Each row is followed by its class.
[ 35 -18  21 -14  40  25  14 -16 -28  -8   2  21 -11   9   4  11  12 -45
  17  -4   2  23 -21 -29  -7  17   1   6 -13  21 -29  24  10  -4  -6  48
   8 -25  19] => <148>
[  6   2 -62 -14  14  36  -8  16 -30  20  -6  -9  -3   2  15   6 -23  15
  22 -50 -11   6 -21 -19  13 -20  36   9 -12  10 -37  31 -20   4   1  23
  33  -3  40] => <98>
[-39  67 -58  27 -18  28  29  60  10   6 -23 -31 -11  -4  34 -30 -66  58
  30   8 -32 -35  15 -51  26 -30 101  30   6   5  11  57 -30  27  26 -27
 -10  13 -72] => <14>
[ 17   3  18  -4  12  -9  24  17 -14 -24  -9  12  -5  16  24   4   6 -13
  -1  -5 -19   2 -14 -34   9   0  15   2 -14   5 -16  26   4  -3   5  16
 -29 -27 -33] => <163>
[ 30 -24  45  23  59 -44  20  16 -42  -5  -4  14  15  27  63  27 -12 -52
 -13   0 -26  17 -31 -38  26  18  17  -7  -1  17  -2  21  20 -13  40  29
 -38 -40  -9] => <98>
[-30  -4  20 -17 -35 -28   6  -6   5  -9 -17 -23   2   2  13   8  40  29
 -18  26  -4  11  26 -29  24 -48  12  -3 -11  -7  15 -17   8 -38 -15 -33
 -22 -42  32] => <183>
[ 21   0 -17  -1  18  42   4   6  25 -15  21  19 -14 -16 -39 -15 -47 -15
  25   6   9 -15 -16  29 -28  39 -28  17  13   3 -19  11 -13  41   6  37
  16  37 -22] => <14>
[ 33  -2 -37  31  60  16 -29  11 -58  53   2  15  31  28  70  23 -34 -28
 -19 -28  -8  19 -20  -5  10  29  78  -2   4   6 -29  37  32   7  43  29
  29  16  38] => <148>
[  1   8 -52 -36   0  70  -3 -13  15  -1   5   8 -19 -28 -51 -19  -6  19
  41 -22  20  -6  -4  10 -23  -7  -9  24 -10  14 -30  -1 -22  23 -45  23
  58  32  26] => <51>
[ 19 -39  24 -19  31  -7  23  11 -19 -38   1  -3  -2  10   8  24  -4 -10
   7 -26  -6  27 -21 -16  10   3  -9  19 -12   6 -14   6 -15 -16  15  24
 -14 -50  25] => <14>
[-13 -34 -36  -5  18  25   2   2 -23  12   2 -28   0 -12  -4  24 -38  26
  26 -58   8  15 -10  -1  22 -29  18  10   0   7 -13  -5 -42 -12  22  -7
  33 -22  62] => <98>
[-24  16 -27  29  -7  26  17  18   6  11 -11 -20  -7  -3   0   3 -38  33
  28 -14  -3 -19  10 -19  20 -28  56   2   2   2   5  15 -29  11  27 -30
   6   3 -30] => <163>
[ 25  46 -20  35  -4  28 -12  13  47  17  21  21  -5  -5 -19 -13 -48  -5
   7  35   5 -54  15  52 -28  44   6 -17  26 -13  17  10   4  53  39  -2
  -2  75 -58] => <148>
[ 17  53   0  38  -8 -23  -5  38  32   8  12  19  13  15  22  -2 -37  -8
 -26  26 -19 -42   9  30 -12  36   3 -28  20 -18  23   1   9  37  52 -22
 -49  40 -86] => <127>
[  6 -34  51 -31  -9 -17  14 -23  17 -29  -1  10 -10 -13 -27  -2  47 -14
  -7  44  11  18   2   1  -3 -17 -50  -1  -4   0   9 -26  12 -23 -34  18
 -24 -31   9] => <183>
[-30  46 -78 -32 -23  66  24  42  -5 -15 -34 -26 -29  -6   6 -17 -18  58
  51 -19 -27  -4 -15 -80  18 -61  98  39 -20  14 -43  71 -34   5 -12  12
  28 -25   0] => <80>
[ 23 -60  22   1  49   0 -21 -38 -26  24  20  11  15  12 -17  11 -10 -37
 -21 -23  21  33 -15  39  -1  17 -36  -5  11  -2   3 -42   9  -4  21  25
  39  -3  50] => <112>
[-39  -9  29  13 -11 -19  54  18 -10 -17 -24 -41 -10  -2  21  16  -1  24
  37   1 -16   3   5 -74  51 -55  26  -1 -12  19  21  23 -25 -33  11 -28
 -43 -71 -16] => <98>
[ 32   8 -67 -40  14  54 -15   3 -22   9   4  21 -16   2  -9  -5  -9 -13
  26 -30  -3   6 -32 -17 -17   7  10  19 -18  11 -64  41  -4  14 -27  55
  47  23  38] => <98>
[ -6 -21 -42   0  33  46 -10  -8 -46  31  -5   1   7  -1  10  18 -21  -1
  15 -57  13  40 -27 -25  18 -21  53  17 -10  14 -37  21 -17 -12  -8  21
  47 -19  54] => <127>
[ 27 -47  22 -24  41  15   9 -22 -24 -21  12  17  -5  10 -13  10   8 -42
   1 -15   4  33 -34 -20  -3   0 -27  13  -4  13 -30  12   9  -6  -5  54
  22 -43  44] => <112>
[   7  -15   32  -37  -23   -7  -19  -45   56  -12   23   23  -12  -23
  -67  -10   39  -12  -20   48   29   -5   21   67  -33   14 -101  -12
   11  -21   12  -72   11    1  -31   -2   17   25   32] => <183>
[ -5   9  31  -4 -11 -18  25  23  33 -37  -6   2 -13 -13  -9 -16   1  17
  13  39 -10 -16   3   3  -1  -7 -12  -5   6   0  30 -12 -12  10  13  -8
 -37  -9 -58] => <80>
[ 55 -31   2  -8  70   2 -25 -26 -65  14   7  44  20  44  44  31  11 -82
 -33 -25  -2  51 -43 -33  -6  46  14  15 -19   8 -64  32  56 -15 -13  80
  29 -19  77] => <14>
[-33  25 -51 -32 -26  39  31  38 -17 -14 -33 -36 -20 -12  17 -24  12  67
  38 -16 -20  -3   2 -71  28 -74  75  44 -25  15 -20  43 -27 -17 -36  -4
  20 -28  -6] => <163>
[  4  10  19  -5 -15   8  13 -13  48 -20  14  10 -16 -20 -53 -11   2   1
  17  26  17 -24  15  32 -23  14 -58 -10  10  -3  24 -34 -12  25  -9 -10
  -8  26 -35] => <51>
[ 14  31 -44  37  53  49   8  38   4  13   8  12   4   1  13  -9 -89  -8
  21 -32 -22 -33 -22   6  -8  29  50  19  22  14 -10  39 -19  62  57  25
  16  39 -53] => <51>
[ -6  33  24 -36 -47 -27  19   8   1 -31 -20   4  -4   3  30  -9  71   6
 -16  53  -4   7   8 -60   9 -25  15   5 -28   1  -9  10  29 -32 -54  -8
 -39 -31  -6] => <127>
[ 33 -35  55 -21   0 -49 -20 -39 -12   3   1  32  24  15  11  21  78 -42
 -50  28  28  27  -1   8 -14  16 -61 -18  -8  -6   9 -55  57 -31 -45  18
 -25  -5  39] => <51>
[ 17 -24  69   9  12 -40  32  14  21 -45   9   3  -4   8  -7  15  -8 -23
  -1  22  -6  -6  -4   3   3  21 -49  -7   8  -5  28 -18  -5   1  38  -2
 -60 -34 -40] => <14>
[ 10  -6 -71  -3  20  61 -19   6   0  21  19   2  -9 -14 -37   2 -64  11
  33 -48   4  -6 -18  34 -16   5  -2  10  13   0 -28  15 -39  37  29  22
  58  33  31] => <98>
[ 23 -71  47   7  58 -19  -8 -23 -26  10  13   2  17  23  -6  44  -9 -38
 -16 -42   4  44 -22  28   8  19 -40 -24   6  -2  -2 -46   0  -8  59  24
   4 -48  45] => <80>
[-19  88 -59  17 -71  -5 -12  53  25  24 -31  -5   6   2  47 -24   4  67
 -17  29 -14 -59  41 -10   9 -23  82  -7  -7 -17  13  20  10  11  -8 -63
 -28  61 -60] => <163>
[-48 -11  67 -26 -47 -48  55  28  24 -66 -30 -40 -17  -7   0   7  48  54
  20  21 -14  -1  17 -51  33 -64 -13   4 -17   0  45 -18 -25 -43   4 -52
 -70 -86 -24] => <80>
[ -7   4  21  27 -19 -40 -20   6  26  20  10  -6  24   0   2  17 -12  20
 -36   3  19 -14  29  61   3   9 -15 -33  17 -27  53 -59  -9  -2  43 -65
 -27  23 -17] => <127>
[ 14   5 -12  -8   2  25   7   9  12 -15   4  13 -12  -6 -16  -9  -9  -7
  14  16   4  -4 -10  -6 -15  12  -7  20   1   3 -16  23   3  13 -23  36
   4  15 -10] => <14>
[  5  -5   7 -14  23 -11   8   6 -32   0 -18   3   1  20  39  -1  19 -12
 -11   7 -25  23  -9 -51  24 -24  44  13 -18  10 -17  23  16 -21  -3  22
  -5 -39  11] => <183>
[ 58  -5 -46  -1  43  33 -53 -20   6  38  34  45  10   5 -17  -6 -54 -40
 -21 -28  15 -11 -27  82 -43  71 -14   2  14 -10 -32 -15   7  41  23  42
  55  88  25] => <110>
[  9  36 -38  -3 -23   4 -10  29  -5  11 -14   9   1  13  33 -11  -4  27
 -10  -3 -10 -17   7 -19   7 -15  61  -1  -8  -6  -5  27   6  10  -3 -18
 -12  12 -20] => <112>
[ -5 -43  64   7  -5 -41  11 -29   1  -3   3  -4   9   7  -6  18  32 -12
 -15  22  24  17  16   4  16 -12 -40 -22   0  -4  38 -45  16 -30   4 -29
 -27 -34  14] => <112>
[ 22 -13   9 -18  17  27  14  -7  10 -22  12  15 -17  -3 -37  -4  -5 -16
  18  -9  -1  -6 -14  18 -14  16 -46  -2  -4   3 -17 -10 -14  14  -3  32
   7  -3 -16] => <163>
[ 17 -28  31 -13  20 -15 -10 -14  -7  -4  14  20  11   4  -3  15  12 -26
 -20 -11  16  23 -13  28  -2  20 -33 -11  -4  -7   1 -34   1 -11   9   3
  -6 -13  20] => <127>
[ 31  -9 -19  26  26   5 -53  -5  14  38  22  20  25   7 -11  18 -55 -12
 -34 -21  21 -11   1  88 -25  59  -5 -19  30 -27  11 -47   2  31  65  -8
  30  63  14] => <80>
[  2  22  47   4 -27 -38  24  16  39 -38   0   3  -3   1   3  -4  13  -6
 -12  61  -4 -24  18 -13  -5  13 -31  -1   5 -11  28  -3  20   2   5 -16
 -54  -8 -44] => <14>
[ 47  28  23  24  18 -34 -29  -5  20  10  17  44  31  17  24   0  -8 -49
 -50  22   4 -32  -3  53 -33  70 -27 -19  17 -15  14 -24  50  34  23   7
 -19  61 -22] => <51>
[ -1 -34  28   3   3 -31   0 -16  -5   7   8 -15   8   1  -6  23   1  -2
  -6  -6  10  11   7  17  16  -5 -49 -24   7  -6  28 -47 -11 -21  23 -19
 -12 -23  25] => <98>
[ 29 -11  22  23  34  11   1  -9  -1   8  14  15   4  11   3  16 -16 -37
   4  12   6  -2 -10  13  -6  33  -5 -16  10   4  -1   6  12  14  33  26
  -3   6  -8] => <148>
[  37  -41   53  -58    8   -8  -11  -47    3  -27   23   37   -7    3
  -45    4   69  -51  -16   16   24   36  -15   30  -30   26 -114  -14
  -21   -3  -14  -56   17  -20  -44   42    1  -20   33] => <127>
[ 25  18  17 -18 -24 -14 -17 -13  22   0   2  37  -3   1  -8 -21  42 -17
 -23  48  19 -17  14  19 -24  21 -27 -14  -6  -7  10 -17  35   2 -44   0
 -12  39 -22] => <112>
[-20  20 -29 -12 -22  14  15  12  -5  -5 -22   2 -12  -7  16 -20   3  30
  24  11  -9  -3 -11 -47   8 -37  52  21 -16  13  -5  37  -6  -8 -31  -2
 -13  -2 -16] => <110>
[ 40   8 -17  26  46 -15 -40   1 -32  47   5  26  41  32  48  15 -21 -35
 -51 -26  -3   4 -11  20  -8  40  25 -10  11  -6  -6  -5  39  20  33  21
  15  38  14] => <51>
[ 11   5  29 -17 -17 -21  22   1  12 -29 -10  24  -9  -2   9 -12  32 -10
   1  45  -7  -6 -10 -21 -11  -4 -10   8 -13   8   2   9  20 -10 -30  11
 -47  -4 -28] => <110>
[ 42   3 -13  35  62   4  -4  22 -51  26  -7  31  19  40  74  14 -44 -47
 -13 -27 -22   9 -34 -35  16  28  94   2  -6  16 -32  62  30  14  40  30
  -7  -2 -12] => <112>
[-34  -8  27   3 -14 -28  53  39 -10 -33 -26 -37  -7   5  35   7  -6  48
  14 -17 -25   2   6 -60  51 -66  53   9  -8   9  29  21 -35 -25  26 -44
 -55 -80 -30] => <112>
[-38 -25  55  19 -30 -42  56  27   5 -39 -20 -50  -9  -7   4  29  -7  37
  17  12 -14   0  12 -44  43 -48  -4 -14  10   5  44  -5 -37 -27  41 -46
 -76 -79 -21] => <98>
[ -7  -5  68  22 -32 -57  -3 -11  45  -4  17  -7  14  -5 -13   8  29   7
 -37  66  22 -25  41  51  -5   8 -65 -40  27 -27  77 -68  19  -5  31 -47
 -48  12 -22] => <148>
[ 45 -12  36  28  51  -7  -9  -4  10   9  17  44   7  16   8   5 -31 -69
 -25  23 -10  -6 -22  35 -18  62 -16 -11  22  -1  -8   2  32  28  35  43
 -18  25 -31] => <183>
[ 14 -10  17  -2  -5 -20 -16 -22  13   8   8  28   8  -5  -5  -9  17 -15
 -19  29  15  -3  -3  35 -21  18 -30  -4   3  -5  10 -25  25  -1 -21   6
  -8  36   5] => <110>
[-13  46 -12  -2 -42   2  11  25  27  -7 -13 -10 -12  -8   4 -26  17  40
  12  45  -6 -31  22 -19   4 -34  26  -1   3  -6  29  18  -4   5  -8 -19
 -17  14 -43] => <148>
[-35 -31  89  -5 -34 -55  60   0  39 -60  -9 -32 -17  -9 -18  21  35  23
  12  57  -6   6  30 -23  31 -48 -32 -25  -7  -1  47 -26 -17 -33  20 -51
 -82 -81 -24] => <183>
[-21 -36  25  12  23 -17  17  10 -22   0 -11 -27   8  15  19  27 -11  13
   5 -20 -11  30  -8 -27  34 -28  24   1   3   1  16 -11 -10 -18  54 -15
  -9 -61  18] => <80>
[ -3  -7 -32  -7 -12  10 -47  -5  16  34   3  -6  14  -6 -14   9 -10  34
 -21 -23  27  -3  18  62 -11   7   1  -5  11 -23  14 -55 -12  -2  14 -27
  41  42  39] => <80>
[ 15 -17 -18 -12  18  21 -20  -7 -15  15   1   4   4  11  -4  15  -9  -5
  -2 -31   5  20 -15  11   1   8   4 -11  -4  -3 -21 -12  -4   3  17  21
  23  -9  34] => <80>
[-15 -44  50 -37 -21 -20  21 -15  23 -34   0 -23 -16 -19 -33   4  38  22
   2  17   9  12  16   9  19 -36 -50   0  -5  -6  21 -57 -21 -35 -15 -19
 -21 -53  26] => <183>
[-26  48   4 -27 -92 -23  -3   7  59 -28 -17 -10 -13 -29 -14 -38  69  52
 -15  86   9 -42  47   2  -5 -42  -8  -1  -3 -22  38 -23  14 -13 -65 -39
 -30  18 -23] => <183>
[ -7 -19  49 -31 -44 -29  13 -23  10 -24  -4 -12  -6  -4 -20  10  75  21
  -5  34  20  12  26 -12   6 -37 -56 -19 -12 -10  32 -39   6 -36 -25 -24
 -32 -44  26] => <148>
[ 37 -22 -18  13  68  42  13   8 -44  11   9   2   0  25  15  31 -54 -26
  20 -60 -23  24 -38 -14  12  10  36  -4   3  15 -40  42 -20  22  65  51
  16 -39  25] => <148>
[ -1  57  -5  43 -28  -7   2  33  37  13  -4  -2   9   4  23  -3 -23  27
  -6  43  -6 -56  32  15  -4  10  34 -21  17 -10  39  16  10  25  37 -40
 -38  48 -63] => <148>
[ -1  15 -52  40  17  59  -7  15   3  31   7  -5   2  -6  -8   7 -76  16
  22 -20   3 -22  -6  19   1   7  53  -1  28  -1  -3  32 -23  36  50   7
  25  33  -6] => <148>
[-18  25 -31 -41 -40  19  15  19   4 -28 -21 -14 -15 -11   2 -17  27  45
  22  15  -3  -2  10 -51   6 -42  31  34 -28   6 -21  33  -1 -17 -56   0
   4 -14  20] => <14>
[  8  15 -24  17  33  33   4  21  26   1  20   5  -6  -8 -24 -21 -66  -4
  21   0  -9 -25  -7  32 -17  29 -12  18  20   0   3  11 -17  48  35  26
  26  38 -39] => <14>
[ 49 -20  37   8  37  -7 -15 -26 -20  15  13  33  11  25  14  26  18 -60
 -25  12  14  17 -10   5 -14  44 -16 -16   0   0  -9   0  40  -4  13  35
  -1   4  23] => <148>
[ -6  42 -64   4 -14  53   9  37  17  -6  -6   1 -19 -12  -8 -23 -48  32
  34   2  -8 -25  -5 -21 -10  -6  51  27   3   5 -19  54 -23  38  -3  13
   9  34 -37] => <14>
[  6  -8  42  18   5 -35  12  -2  15 -10   2  17   7   8  12   3  -4 -17
 -14  30  -8  -7 -10  13  -5  13 -18 -10   9  -1  27  -8  15   1  19  -2
 -48   1 -32] => <110>
[ 14  -2 -39   1  12   0 -67 -13 -20  61  -1  22  29  12  21   2  11  -2
 -38  -6  21  19   2  40 -14  22  27  -8   2 -15 -13 -26  39   2  -7  10
  54  54  50] => <80>
[ 10  29  -3  -2  -3 -16 -13  18   2   8 -14  18   5  12  33 -16  18  -5
 -19  31  -9  -8   1 -11  -6   6  34   0  -4  -4   5   4  26   4  -4   9
 -11  21 -33] => <80>
[ 42 -33  29  -4  57  15  15  -7   3 -19  22  20 -10  14 -20  15 -34 -51
   5  -8 -22  12 -27  17  -5  30 -31  -9   4   8 -28   3  -6  22  44  52
  -6 -29  -3] => <183>
[ 16  58 -11  -9 -78 -27 -34   2  77   6   9  36   2 -16 -22 -35  46  20
 -40  89  26 -54  36  54 -36  15 -38 -27   8 -38  47 -22  29  24 -33 -27
 -32  83 -58] => <110>
